Here is a tiny trained network, its code and every weight. The questions are about switching its units off for an input and a class, where a switched-off unit gives its printed mean instead of its output.

import numpy as np


def w(rows, s, z=0):
    codes = np.array(rows[::2]) - 128.0
    scale = np.full(codes.shape[1], s)
    scale[-1] = z or s
    return codes * scale


def f(y):
    return np.maximum(y, 0)


def log_softmax(a):
    a = a - a.max(-1, keepdims=True)
    return a - np.log(np.exp(a).sum(-1, keepdims=True))


def net(x, mask):
    res = np.array(x, float).reshape(1, 5) / 4 @ E
    y = f(res @ A[0][:, :-1].T + A[0][:, -1])
    res = res + np.where(mask, y, B[0][:, -1]) @ B[0][:, :-1]
    return log_softmax(res[-1] @ U[:, :-1].T + U[:, -1])


A, B = {}, {}
E = w([
[72,70,98,123],'x0',
[101,172,83,148],'x1',
[66,139,129,254],'x2',
[120,169,107,170],'x3',
[118,225,254,185],'x4',
],0.0084)
A[0] = w([
[155,73,104,90,215],'neuron 1',
[183,113,116,194,30],'neuron 2',
[120,140,123,141,46],'neuron 3',
[105,198,119,22,194],'neuron 4',
[156,145,112,23,200],'neuron 5',
[167,179,134,159,254],'neuron 6',
[93,113,147,72,132],'neuron 7',
[144,176,131,128,42],'neuron 8',
[80,200,114,147,254],'neuron 9',
[155,83,93,120,73],'neuron 10',
[92,184,199,96,164],'neuron 11',
[190,145,81,106,36],'neuron 12',
[148,61,112,121,141],'neuron 13',
[35,83,152,133,186],'neuron 14',
[253,90,152,72,61],'neuron 15',
[106,166,183,127,141],'neuron 16',
[117,92,85,44,112],'neuron 17',
[117,186,153,89,3],'neuron 18',
[170,138,50,87,9],'neuron 19',
[212,174,127,67,28],'neuron 20',
],0.014,0.0027)
B[0] = w([
[182,184,218,133,240],'neuron 1',
[89,103,126,79,150],'neuron 2',
[64,129,217,164,137],'neuron 3',
[62,125,229,118,216],'neuron 4',
[124,62,225,100,254],'neuron 5',
[145,79,255,64,198],'neuron 6',
[39,253,195,59,178],'neuron 7',
[67,38,91,28,154],'neuron 8',
[187,79,251,104,212],'neuron 9',
[203,129,129,71,194],'neuron 10',
[220,102,114,82,207],'neuron 11',
[144,56,164,99,174],'neuron 12',
[179,203,182,144,208],'neuron 13',
[245,117,168,135,195],'neuron 14',
[83,133,125,70,240],'neuron 15',
[240,190,92,93,193],'neuron 16',
[117,129,185,88,253],'neuron 17',
[150,76,97,141,159],'neuron 18',
[194,32,94,83,205],'neuron 19',
[135,16,166,235,200],'neuron 20',
],0.005,0.0097)
U = w([
[91,43,167,208,253],'0',
[254,107,83,146,104],'1',
[178,75,118,180,228],'2',
[116,96,135,164,254],'3',
[144,118,123,155,254],'4',
[33,178,76,137,3],'5',
[83,79,117,207,2],'6',
],0.0092,0.0027)

Each question gives the input, the list of numbers given to net, and the class t.
The units are the neurons (one row each of A and B). Each row of codes is followed by its name. A weight is (code - 128) times the scale printed after its matrix; where a second scale follows, it is the last column's (A, B and U).
mask holds one flag per neuron, in row order. A switched-off neuron (its flag False) gives its mean, the last column of its row in B, instead of its output. The means were averaged over made-up inputs and are rounded, as every weight is.
A unit's drop is (log p(t) with every unit on - log p(t) with that unit switched off) / (log p(t) with every unit on - log p(t) with every unit switched off).
The circuit of an input: a set's keep is (log p(t) with only the set's units on - log p(t) with every unit switched off) / (log p(t) with every unit on - log p(t) with every unit switched off). Starting from the 12 units with the biggest drops (on a tie, the unit counted first), units are removed one at a time, each time the one whose removal leaves the highest keep (on an exact tie, the one counted first), for as long as the keep stays at least 0.8.
circuit, biggest first: the units of the circuit, biggest drop first
unit that matters most: the unit with the biggest drop
top k neurons: the k neurons with the biggest drops, biggest first
drop of u: that unit's drop, to one decimal
input [3,8,-7,-6,-7], class 3: unit that matters most : neuron 4
input [2,2,-5,-2,-5], class 0: top 3 neurons : neuron 5; neuron 4; neuron 16
input [2,-2,3,-1,6], class 1: circuit, biggest first : neuron 16; neuron 11; neuron 4
input [6,-2,-8,3,-5], class 0: circuit, biggest first : neuron 5; neuron 4
input [6,3,-8,-3,-2], class 0: circuit, biggest first : neuron 5; neuron 4
input [4,3,-8,0,-5], class 0: top 4 neurons : neuron 5; neuron 4; neuron 20; neuron 16
input [-4,-5,-1,7,7], class 1: circuit, biggest first : neuron 16; neuron 11
input [-5,1,-6,0,-6], class 0: top 3 neurons : neuron 20; neuron 5; neuron 4
input [3,-3,5,-7,8], class 1: top 2 neurons : neuron 16; neuron 11
input [-5,-1,-5,1,5], class 0: top 2 neurons : neuron 20; neuron 4
input [5,8,6,1,-8], class 1: drop of neuron 4 : 0.2
input [-1,-5,6,-5,7], class 1: drop of neuron 11 : 0.2
input [0,5,-2,4,8], class 1: drop of neuron 11 : 0.5
input [-7,-7,-7,4,-1], class 0: unit that matters most : neuron 20
